Here is a tiny trained network, its code and every weight. The questions are about switching its units off for an input and a target symbol, where a switched-off unit gives its printed mean instead of its output.

import numpy as np


def w(rows, s, z=0):
    codes = np.array(rows[::2]) - 128.0
    scale = np.full(codes.shape[1], s)
    scale[-1] = z or s
    return codes * scale


def norm(h):
    return h / np.sqrt((h * h).mean(-1, keepdims=True) + 1e-5)


def f(y):
    return np.maximum(y, 0)


def softmax(a):
    e = np.exp(a - a.max(-1, keepdims=True))
    return e / e.sum(-1, keepdims=True)


def log_softmax(a):
    a = a - a.max(-1, keepdims=True)
    return a - np.log(np.exp(a).sum(-1, keepdims=True))


def net(x, mask):
    ids = ['ΔΩαβγεζηλμπτφψ'.index(c) for c in x.split()]
    T = len(ids)
    res = E[ids] + P[:T]
    r = norm(res)
    for j in range(2):
        rows = slice(4 * j, 4 * j + 4)
        q, k, v = (r @ M[0][rows].T for M in (Q, K, V))
        z = softmax(np.where(np.tri(T) > 0, q @ k.T / 4**0.5, -1e9)) @ v
        o = O[0][rows]
        res = res + np.where(mask[j], z, o[:, -1]) @ o[:, :-1]
    y = f(norm(res) @ A[0][:, :-1].T + A[0][:, -1])
    res = res + np.where(mask[2:14], y, B[0][:, -1]) @ B[0][:, :-1]
    return log_softmax(norm(res)[-1] @ U[:, :-1].T + U[:, -1])


Q, K, V, O, A, B = {}, {}, {}, {}, {}, {}
E = w([
[3,158,145,78],'Δ',
[209,149,158,113],'Ω',
[48,137,129,73],'α',
[183,162,159,67],'β',
[116,115,155,128],'γ',
[42,176,129,149],'ε',
[181,182,161,207],'ζ',
[86,173,156,82],'η',
[7,90,106,73],'λ',
[140,73,124,79],'μ',
[116,154,141,41],'π',
[201,82,148,90],'τ',
[27,74,108,185],'φ',
[128,150,96,135],'ψ',
],0.017)
P = w([
[111,105,138,2],'0',
[165,148,92,173],'1',
[114,112,128,53],'2',
[124,130,110,95],'3',
[129,116,108,92],'4',
[140,118,115,107],'5',
[149,123,105,119],'6',
[147,118,110,117],'7',
[144,112,117,116],'8',
[145,112,114,116],'9',
[149,105,113,109],'10',
[156,112,118,114],'11',
],0.006)
Q[0] = w([
[97,215,75,164],'head 1',
[143,176,120,85],'head 1',
[143,183,28,254],'head 1',
[71,135,130,209],'head 1',
[129,64,153,167],'head 2',
[111,215,74,50],'head 2',
[166,96,193,62],'head 2',
[148,88,105,18],'head 2',
],0.008)
K[0] = w([
[72,190,103,163],'head 1',
[102,170,193,104],'head 1',
[154,253,51,133],'head 1',
[97,167,51,122],'head 1',
[146,126,172,118],'head 2',
[176,104,66,128],'head 2',
[138,146,100,96],'head 2',
[125,208,92,134],'head 2',
],0.011)
V[0] = w([
[129,221,103,127],'head 1',
[114,177,54,174],'head 1',
[94,103,207,154],'head 1',
[165,96,189,103],'head 1',
[152,154,203,169],'head 2',
[131,153,8,161],'head 2',
[117,188,140,102],'head 2',
[80,101,172,130],'head 2',
],0.011)
O[0] = w([
[155,102,208,51,75],'head 1',
[128,62,149,61,4],'head 1',
[96,180,156,254,184],'head 1',
[227,119,87,189,182],'head 1',
[106,178,152,204,63],'head 2',
[106,65,175,32,61],'head 2',
[98,237,155,68,204],'head 2',
[107,190,103,250,170],'head 2',
],0.0065,0.0042)
A[0] = w([
[234,157,158,101,137],'neuron 1',
[117,219,41,117,111],'neuron 2',
[77,148,181,85,149],'neuron 3',
[84,213,98,97,97],'neuron 4',
[163,141,42,164,95],'neuron 5',
[190,254,155,123,156],'neuron 6',
[181,77,148,188,155],'neuron 7',
[112,137,185,194,47],'neuron 8',
[98,70,121,23,81],'neuron 9',
[237,134,185,159,132],'neuron 10',
[135,144,183,72,3],'neuron 11',
[205,34,249,127,81],'neuron 12',
],0.0079,0.0031)
B[0] = w([
[18,30,253,140,190],'neuron 1',
[235,149,82,146,227],'neuron 2',
[190,133,106,174,198],'neuron 3',
[185,123,97,143,211],'neuron 4',
[182,134,77,89,186],'neuron 5',
[199,62,188,149,254],'neuron 6',
[48,127,27,155,170],'neuron 7',
[115,218,156,149,155],'neuron 8',
[149,109,99,124,188],'neuron 9',
[47,50,130,166,197],'neuron 10',
[181,116,96,159,146],'neuron 11',
[187,20,145,70,150],'neuron 12',
],0.0051,0.0058)
U = w([
[48,170,176,118,70],'Δ',
[141,65,174,148,59],'Ω',
[118,190,60,74,84],'α',
[167,120,210,101,86],'β',
[112,152,104,252,144],'γ',
[46,176,211,119,73],'ε',
[82,123,254,190,180],'ζ',
[172,230,213,111,86],'η',
[48,75,84,130,153],'λ',
[169,55,28,142,39],'μ',
[184,151,151,81,125],'π',
[168,14,65,181,107],'τ',
[20,47,121,195,206],'φ',
[114,9,127,38,253],'ψ',
],0.0092,0.0041)

Each question gives the input, a string of symbols that net reads in full, and the target symbol t.
The units are the heads (4 rows each of Q, K, V and O) and the neurons (one row each of A and B). Each row of codes is followed by its name. A weight is (code - 128) times the scale printed after its matrix; where a second scale follows, it is the last column's (O, A, B and U).
mask holds one flag per unit, heads first, then neurons. A switched-off unit (its flag False) gives its mean, the last column of its rows in O or B, instead of its output. The means were averaged over made-up inputs and are rounded, as every weight is.
A unit's drop is (log p(t) with every unit on - log p(t) with that unit switched off) / (log p(t) with every unit on - log p(t) with every unit switched off).
The circuit of an input: a set's keep is (log p(t) with only the set's units on - log p(t) with every unit switched off) / (log p(t) with every unit on - log p(t) with every unit switched off). Starting from the 12 units with the biggest drops (on a tie, the unit counted first), units are removed one at a time, each time the one whose removal leaves the highest keep (on an exact tie, the one counted first), for as long as the keep stays at least 0.8.
units of the circuit, in order: the units of the circuit, biggest drop first
unit that matters most: the unit with the biggest drop
heads that matter: for each layer, one digit per head in row order, 1 if its drop is at least 0.15 and else 0, layers parted by /
drop of u: that unit's drop, to one decimal
input μ π τ η α γ ζ α, target γ: units of the circuit, in order	head 1
input ζ γ ζ α α α, target γ: units of the circuit, in order	head 2; neuron 2
input β μ ε φ γ γ Ω ζ β Δ τ, target γ: heads that matter	10
input ζ α γ φ ψ λ τ μ π ε ψ ζ, target ψ: heads that matter	10
input ζ ε λ ψ Δ, target ψ: heads that matter	11
input π λ α, target α: units of the circuit, in order	neuron 1; neuron 10
input λ ψ β π ζ τ ψ α λ, target ψ: heads that matter	01
input Δ τ ζ, target ζ: units of the circuit, in order	head 1; neuron 1; neuron 10
input ψ Δ β, target ψ: units of the circuit, in order	head 2; neuron 1
input φ η ψ α Δ τ λ ψ α ψ φ Ω, target ψ: heads that matter	01
input π ψ μ ζ η β η, target ψ: heads that matter	01
input α ζ φ φ ζ λ ψ, target ψ: heads that matter	10
input η ψ λ φ τ, target ψ: drop of neuron 3	0.1
input λ γ ε γ τ, target γ: drop of head 1	1.1
input ζ γ π β γ γ Δ, target γ: unit that matters most	head 1
input ψ τ ψ α α λ μ ψ ζ, target ψ: drop of head 1	0.9
